Below is a small trained network, with its code and all its weights. Each question gives an input and a class and asks what happens when units are switched off, that is, made to give their printed mean instead of their output.

import numpy as np


def w(rows, s, z=0):
    codes = np.array(rows[::2]) - 128.0
    scale = np.full(codes.shape[1], s)
    scale[-1] = z or s
    return codes * scale


def norm(h):
    return h / np.sqrt((h * h).mean(-1, keepdims=True) + 1e-5)


def f(y):
    return y / 2 * (1 + np.tanh(0.7978845608 * (y + 0.044715 * y**3)))


def log_softmax(a):
    a = a - a.max(-1, keepdims=True)
    return a - np.log(np.exp(a).sum(-1, keepdims=True))


def net(x, mask):
    res = np.array(x, float).reshape(1, 3) / 4 @ E
    u = 0
    for l in range(4):
        y = f(norm(res) @ A[l][:, :-1].T + A[l][:, -1])
        res = res + np.where(mask[u : u + 4], y, B[l][:, -1]) @ B[l][:, :-1]
        u += 4
    return log_softmax(norm(res)[-1] @ U[:, :-1].T + U[:, -1])


A, B = {}, {}
E = w([
[175,192,127,52,217,169,187,174],'x0',
[69,16,103,214,232,116,233,123],'x1',
[47,116,227,115,95,255,12,135],'x2',
],0.0092)
A[0] = w([
[182,189,117,146,85,116,141,198,23],'0.n0',
[64,61,220,113,84,139,106,118,4],'0.n1',
[192,196,192,89,254,179,167,197,68],'0.n2',
[149,171,107,49,109,252,98,119,200],'0.n3',
],0.0063,0.0016)
B[0] = w([
[248,168,121,247,104,54,204,169,167],'0.n0',
[106,139,2,102,93,144,145,110,224],'0.n1',
[108,80,111,76,190,111,39,98,252],'0.n2',
[127,177,129,227,163,221,142,246,253],'0.n3',
],0.0087,0.0039)
A[1] = w([
[204,141,121,103,97,7,161,122,65],'1.n0',
[160,146,137,117,124,164,98,147,57],'1.n1',
[115,112,121,138,93,141,90,97,43],'1.n2',
[112,152,135,101,130,105,152,120,4],'1.n3',
],0.014,0.0027)
B[1] = w([
[180,125,23,163,141,89,50,10,254],'1.n0',
[150,191,179,54,176,60,200,139,166],'1.n1',
[142,105,70,252,119,135,168,220,163],'1.n2',
[192,119,218,153,39,228,60,115,120],'1.n3',
],0.011,0.0099)
A[2] = w([
[107,162,7,116,130,121,34,63,2],'2.n0',
[254,123,86,141,115,53,98,88,51],'2.n1',
[211,128,72,120,116,89,127,82,68],'2.n2',
[200,239,225,101,74,140,113,150,91],'2.n3',
],0.0091,0.0047)
B[2] = w([
[111,125,111,132,139,137,148,92,221],'2.n0',
[117,111,50,119,193,85,104,113,254],'2.n1',
[143,158,76,176,99,126,130,78,220],'2.n2',
[252,177,147,130,109,65,117,159,197],'2.n3',
],0.015,0.0077)
A[3] = w([
[62,113,133,215,2,185,118,119,3],'3.n0',
[171,147,147,128,178,148,159,72,108],'3.n1',
[48,54,179,134,168,122,243,72,4],'3.n2',
[213,232,167,125,54,151,83,99,122],'3.n3',
],0.0096,0.0025)
B[3] = w([
[90,38,20,109,64,219,57,222,253],'3.n0',
[50,134,171,172,113,189,8,54,169],'3.n1',
[162,192,217,143,16,99,175,109,217],'3.n2',
[176,170,118,96,98,48,186,202,250],'3.n3',
],0.011,0.005)
U = w([
[191,194,146,110,103,110,125,210,202],'0',
[137,111,45,154,151,93,127,1,247],'1',
[98,113,238,162,71,105,230,61,26],'2',
[81,58,77,167,39,202,113,197,96],'3',
[90,115,174,73,231,215,104,125,1],'4',
],0.015,0.0026)

Each question gives the input, the list of numbers given to net, and the class t.
The units are the neurons (one row each of A and B). Each row of codes is followed by its name. A weight is (code - 128) times the scale printed after its matrix; where a second scale follows, it is the last column's (A, B and U).
mask holds one flag per neuron, layer by layer. A switched-off neuron (its flag False) gives its mean, the last column of its row in B, instead of its output. The means were averaged over made-up inputs and are rounded, as every weight is.
A unit's drop is (log p(t) with every unit on - log p(t) with that unit switched off) / (log p(t) with every unit on - log p(t) with every unit switched off).
unit that matters most: the unit with the biggest drop
top k neurons: the k neurons with the biggest drops, biggest first
k most important neurons of layer l: the k neurons of layer l with the biggest drops, biggest first
drop of u: that unit's drop, to one decimal
input [7,0,7], class 4: top 3 neurons -> [0.n2; 0.n0; 2.n2]
input [-8,5,-2], class 3: top neuron -> [1.n0]
input [2,5,0], class 2: top 2 neurons -> [1.n0; 3.n2]
input [5,8,-1], class 2: top 2 neurons -> [1.n0; 3.n2]
input [6,1,8], class 4: top 2 neurons -> [0.n2; 0.n0]
input [5,6,1], class 2: top 3 neurons -> [1.n0; 3.n2; 2.n1]
input [2,0,7], class 0: top 4 neurons -> [1.n0; 1.n1; 0.n3; 2.n1]
input [3,-1,1], class 0: top 2 neurons -> [1.n0; 0.n3]
input [-5,-5,6], class 0: 2 most important neurons of layer 1 -> [1.n1; 1.n0]
input [5,7,6], class 4: top 2 neurons -> [0.n2; 2.n0]
input [3,8,4], class 2: top 2 neurons -> [3.n2; 1.n0]
input [6,4,-1], class 4: top 3 neurons -> [0.n2; 1.n0; 2.n0]
input [-8,2,-2], class 3: top 2 neurons -> [0.n0; 1.n0]
input [4,8,-1], class 2: top 2 neurons -> [1.n0; 3.n2]
input [0,1,0], class 2: 3 most important neurons of layer 2 -> [2.n2; 2.n3; 2.n1]
input [1,-6,-1], class 0: unit that matters most -> 0.n3
input [2,6,-3], class 2: 2 most important neurons of layer 0 -> [0.n0; 0.n1]
input [-4,4,0], class 3: 2 most important neurons of layer 1 -> [1.n0; 1.n1]
input [6,7,5], class 4: drop of 1.n0 -> 0.1
input [-6,-8,8], class 0: most important neuron of layer 1 -> [1.n1]
input [-4,-4,6], class 0: drop of 1.n0 -> 1.6
input [8,5,1], class 4: drop of 0.n2 -> 0.3
input [-6,-6,1], class 0: 2 most important neurons of layer 1 -> [1.n0; 1.n1]
